Below is a small trained network, with its code and all its weights. Each question gives an input and a target symbol and asks what happens when units are switched off, that is, made to give their printed mean instead of their output.

import numpy as np


def w(rows, s, z=0):
    codes = np.array(rows[::2]) - 128.0
    scale = np.full(codes.shape[1], s)
    scale[-1] = z or s
    return codes * scale


def norm(h):
    return h / np.sqrt((h * h).mean(-1, keepdims=True) + 1e-5)


def f(y):
    return y / 2 * (1 + np.tanh(0.7978845608 * (y + 0.044715 * y**3)))


def softmax(a):
    e = np.exp(a - a.max(-1, keepdims=True))
    return e / e.sum(-1, keepdims=True)


def log_softmax(a):
    a = a - a.max(-1, keepdims=True)
    return a - np.log(np.exp(a).sum(-1, keepdims=True))


def net(x, mask):
    ids = ['αβγεζλμτφψω'.index(c) for c in x.split()]
    T = len(ids)
    res = E[ids] + P[:T]
    u = 0
    for l in range(3):
        q, k, v = (norm(res) @ M[l].T for M in (Q, K, V))
        z = softmax(np.where(np.tri(T) > 0, q @ k.T / 3**0.5, -1e9)) @ v
        res = res + np.where(mask[u], z, O[l][:, -1]) @ O[l][:, :-1]
        u += 1
        y = f(norm(res) @ A[l][:, :-1].T + A[l][:, -1])
        res = res + np.where(mask[u : u + 12], y, B[l][:, -1]) @ B[l][:, :-1]
        u += 12
    return log_softmax(norm(res)[-1] @ U[:, :-1].T + U[:, -1])


Q, K, V, O, A, B = {}, {}, {}, {}, {}, {}
E = w([
[3,114,80,78],'α',
[119,194,147,144],'β',
[92,156,40,66],'γ',
[156,105,72,215],'ε',
[96,172,179,151],'ζ',
[223,70,93,139],'λ',
[161,104,251,112],'μ',
[181,158,128,208],'τ',
[38,87,199,52],'φ',
[76,131,190,99],'ψ',
[117,38,138,27],'ω',
],0.018)
P = w([
[17,114,132,142],'0',
[154,75,209,123],'1',
[20,111,130,144],'2',
[199,103,187,79],'3',
[20,108,125,148],'4',
[254,133,159,58],'5',
[19,101,122,152],'6',
],0.0089)
Q[0] = w([
[133,63,1,244],'L0H0',
[169,158,146,176],'L0H0',
[164,80,139,98],'L0H0',
],0.009)
K[0] = w([
[180,94,22,254],'L0H0',
[147,146,244,130],'L0H0',
[181,119,139,91],'L0H0',
],0.0079)
V[0] = w([
[207,121,80,165],'L0H0',
[164,253,92,16],'L0H0',
[155,168,131,100],'L0H0',
],0.0061)
O[0] = w([
[172,183,124,64,5],'L0H0',
[159,11,126,222,58],'L0H0',
[2,162,145,45,89],'L0H0',
],0.0074,0.0024)
A[0] = w([
[197,90,108,100,132],'L0N0',
[133,93,197,82,117],'L0N1',
[136,114,158,124,80],'L0N2',
[35,129,161,210,207],'L0N3',
[77,163,155,51,119],'L0N4',
[82,94,162,99,75],'L0N5',
[242,60,116,128,148],'L0N6',
[191,57,193,112,65],'L0N7',
[66,203,96,121,180],'L0N8',
[170,254,129,129,3],'L0N9',
[120,93,3,162,170],'L0N10',
[183,97,115,105,116],'L0N11',
],0.0098,0.0057)
B[0] = w([
[61,137,149,111,160],'L0N0',
[196,158,125,83,178],'L0N1',
[163,133,148,94,120],'L0N2',
[181,115,145,188,254],'L0N3',
[123,61,122,179,177],'L0N4',
[124,86,156,152,161],'L0N5',
[78,254,115,118,184],'L0N6',
[142,132,101,194,158],'L0N7',
[189,75,101,217,201],'L0N8',
[166,216,177,115,137],'L0N9',
[147,156,63,78,210],'L0N10',
[77,192,104,88,144],'L0N11',
],0.0094,0.0065)
Q[1] = w([
[156,5,157,153],'L1H0',
[175,145,58,208],'L1H0',
[199,158,196,183],'L1H0',
],0.018)
K[1] = w([
[45,77,174,176],'L1H0',
[194,194,6,246],'L1H0',
[188,167,252,164],'L1H0',
],0.015)
V[1] = w([
[124,56,110,255],'L1H0',
[153,133,175,100],'L1H0',
[100,98,143,182],'L1H0',
],0.0083)
O[1] = w([
[151,234,84,3,251],'L1H0',
[201,144,121,87,103],'L1H0',
[74,236,27,108,164],'L1H0',
],0.0059,0.0026)
A[1] = w([
[145,213,198,5,42],'L1N0',
[203,99,135,197,110],'L1N1',
[129,106,203,150,136],'L1N2',
[84,51,58,183,147],'L1N3',
[219,98,96,95,161],'L1N4',
[121,144,76,185,38],'L1N5',
[142,155,140,2,35],'L1N6',
[169,230,77,110,1],'L1N7',
[114,179,50,136,116],'L1N8',
[42,133,179,231,122],'L1N9',
[135,43,128,93,140],'L1N10',
[72,174,87,217,71],'L1N11',
],0.0097,0.0047)
B[1] = w([
[142,128,25,22,177],'L1N0',
[113,140,77,186,182],'L1N1',
[63,110,161,162,188],'L1N2',
[192,161,106,85,253],'L1N3',
[85,190,201,163,187],'L1N4',
[122,68,90,147,146],'L1N5',
[93,46,18,128,127],'L1N6',
[141,166,190,133,167],'L1N7',
[115,54,161,186,224],'L1N8',
[49,124,136,137,181],'L1N9',
[186,147,255,158,201],'L1N10',
[159,36,144,222,198],'L1N11',
],0.0077,0.0043)
Q[2] = w([
[6,166,54,107],'L2H0',
[78,14,184,120],'L2H0',
[60,120,103,114],'L2H0',
],0.014)
K[2] = w([
[96,97,5,6],'L2H0',
[117,63,234,76],'L2H0',
[19,161,146,57],'L2H0',
],0.012)
V[2] = w([
[173,150,109,31],'L2H0',
[13,65,82,105],'L2H0',
[158,250,4,4],'L2H0',
],0.0042)
O[2] = w([
[109,70,172,67,58],'L2H0',
[135,100,167,39,76],'L2H0',
[133,2,191,213,6],'L2H0',
],0.0043,0.0017)
A[2] = w([
[197,118,42,79,149],'L2N0',
[72,224,117,172,254],'L2N1',
[154,177,203,174,53],'L2N2',
[70,105,151,197,207],'L2N3',
[74,162,158,92,125],'L2N4',
[9,77,119,89,178],'L2N5',
[106,168,200,194,137],'L2N6',
[110,100,161,97,44],'L2N7',
[46,182,75,122,67],'L2N8',
[193,67,125,59,4],'L2N9',
[108,204,230,61,162],'L2N10',
[132,147,74,53,78],'L2N11',
],0.013,0.0051)
B[2] = w([
[95,67,184,65,205],'L2N0',
[172,81,135,63,254],'L2N1',
[133,108,190,99,198],'L2N2',
[91,164,151,111,196],'L2N3',
[182,170,140,193,152],'L2N4',
[178,255,74,146,195],'L2N5',
[49,69,178,57,224],'L2N6',
[127,124,89,143,130],'L2N7',
[117,98,192,233,147],'L2N8',
[200,128,143,92,157],'L2N9',
[139,106,74,55,249],'L2N10',
[120,161,196,124,151],'L2N11',
],0.01,0.0081)
U = w([
[102,68,215,72,75],'α',
[245,161,61,69,69],'β',
[74,241,52,58,82],'γ',
[149,91,131,232,254],'ε',
[156,215,116,190,243],'ζ',
[223,128,223,206,102],'λ',
[112,6,51,129,64],'μ',
[56,87,168,191,153],'τ',
[71,164,25,136,195],'φ',
[251,91,82,195,126],'ψ',
[37,195,141,148,176],'ω',
],0.015,0.0068)

Each question gives the input, a string of symbols that net reads in full, and the target symbol t.
The units are the heads (3 rows each of Q, K, V and O) and the neurons (one row each of A and B). Each row of codes is followed by its name. A weight is (code - 128) times the scale printed after its matrix; where a second scale follows, it is the last column's (O, A, B and U).
mask holds one flag per unit, layer by layer, with each layer's heads first. A switched-off unit (its flag False) gives its mean, the last column of its rows in O or B, instead of its output. The means were averaged over made-up inputs and are rounded, as every weight is.
A unit's drop is (log p(t) with every unit on - log p(t) with that unit switched off) / (log p(t) with every unit on - log p(t) with every unit switched off).
The circuit of an input: a set's keep is (log p(t) with only the set's units on - log p(t) with every unit switched off) / (log p(t) with every unit on - log p(t) with every unit switched off). Starting from the 12 units with the biggest drops (on a tie, the unit counted first), units are removed one at a time, each time the one whose removal leaves the highest keep (on an exact tie, the one counted first), for as long as the keep stays at least 0.8.
circuit, biggest first: the units of the circuit, biggest drop first
most important unit: the unit with the biggest drop
top k neurons: the k neurons with the biggest drops, biggest first
k most important neurons of layer l: the k neurons of layer l with the biggest drops, biggest first
drop of u: that unit's drop, to one decimal
input φ ψ φ ω ψ, target ω: top 2 neurons => [L1N9, L2N5]
input φ ω β μ γ μ, target β: circuit, biggest first => [L1N0, L0N6]
input γ ω γ ω γ γ, target γ: top 2 neurons => [L2N5, L0N10]
input ζ φ α α, target β: circuit, biggest first => [L2H0, L2N5, L0N6, L1N3]
input ω μ τ μ ω β α, target φ: top 2 neurons => [L2N5, L0N8]
input β γ τ γ φ ω ψ, target ω: top 4 neurons => [L1N9, L0N3, L2N5, L0N10]
input γ ε ψ φ ω ζ, target α: most important unit => L0N9
input τ μ φ τ, target β: top 3 neurons => [L0N9, L1N0, L0N6]
input γ τ β, target ε: top 2 neurons => [L0N8, L0N3]
input γ α γ μ ε α, target β: 3 most important neurons of layer 2 => [L2N9, L2N6, L2N5]
input μ ψ λ, target ζ: 4 most important neurons of layer 0 => [L0N0, L0N3, L0N8, L0N6]
input ω γ ζ φ ω ψ λ, target ζ: top 3 neurons => [L2N5, L0N6, L2N8]
input ψ β φ γ μ γ ζ, target τ: 3 most important neurons of layer 0 => [L0N3, L0N10, L0N8]
input μ ε ω ψ λ τ, target α: most important neuron of layer 0 => [L0N10]
input τ ω τ λ, target α: top 2 neurons => [L2N5, L0N0]
input β ψ μ ζ ε μ, target β: 2 most important neurons of layer 2 => [L2N6, L2N10]
input ζ γ α λ γ γ, target γ: 2 most important neurons of layer 0 => [L0N6, L0N10]
input ζ φ τ τ, target β: 3 most important neurons of layer 0 => [L0N9, L0N6, L0N4]
input ε τ α α φ λ, target α: 2 most important neurons of layer 1 => [L1N6, L1N10]
input β ψ ζ ε, target α: most important unit => L0N1
input γ ε γ, target μ: top 2 neurons => [L0N8, L2N0]
input β μ α, target φ: 2 most important neurons of layer 0 => [L0N8, L0N3]
input β γ ζ, target τ: top 2 neurons => [L0N3, L1N11]
input ω φ φ ψ ε ζ, target α: 2 most important neurons of layer 1 => [L1N3, L1N2]
input τ ω β, target ε: drop of L0N8 => 0.4
input γ β φ γ γ φ, target β: drop of L2N6 => 0.2
input γ λ λ β, target α: most important neuron of layer 1 => [L1N3]
input γ β φ μ λ ψ γ, target μ: drop of L0N8 => 0.2
input γ φ μ ω λ β, target α: drop of L1H0 => 1.0
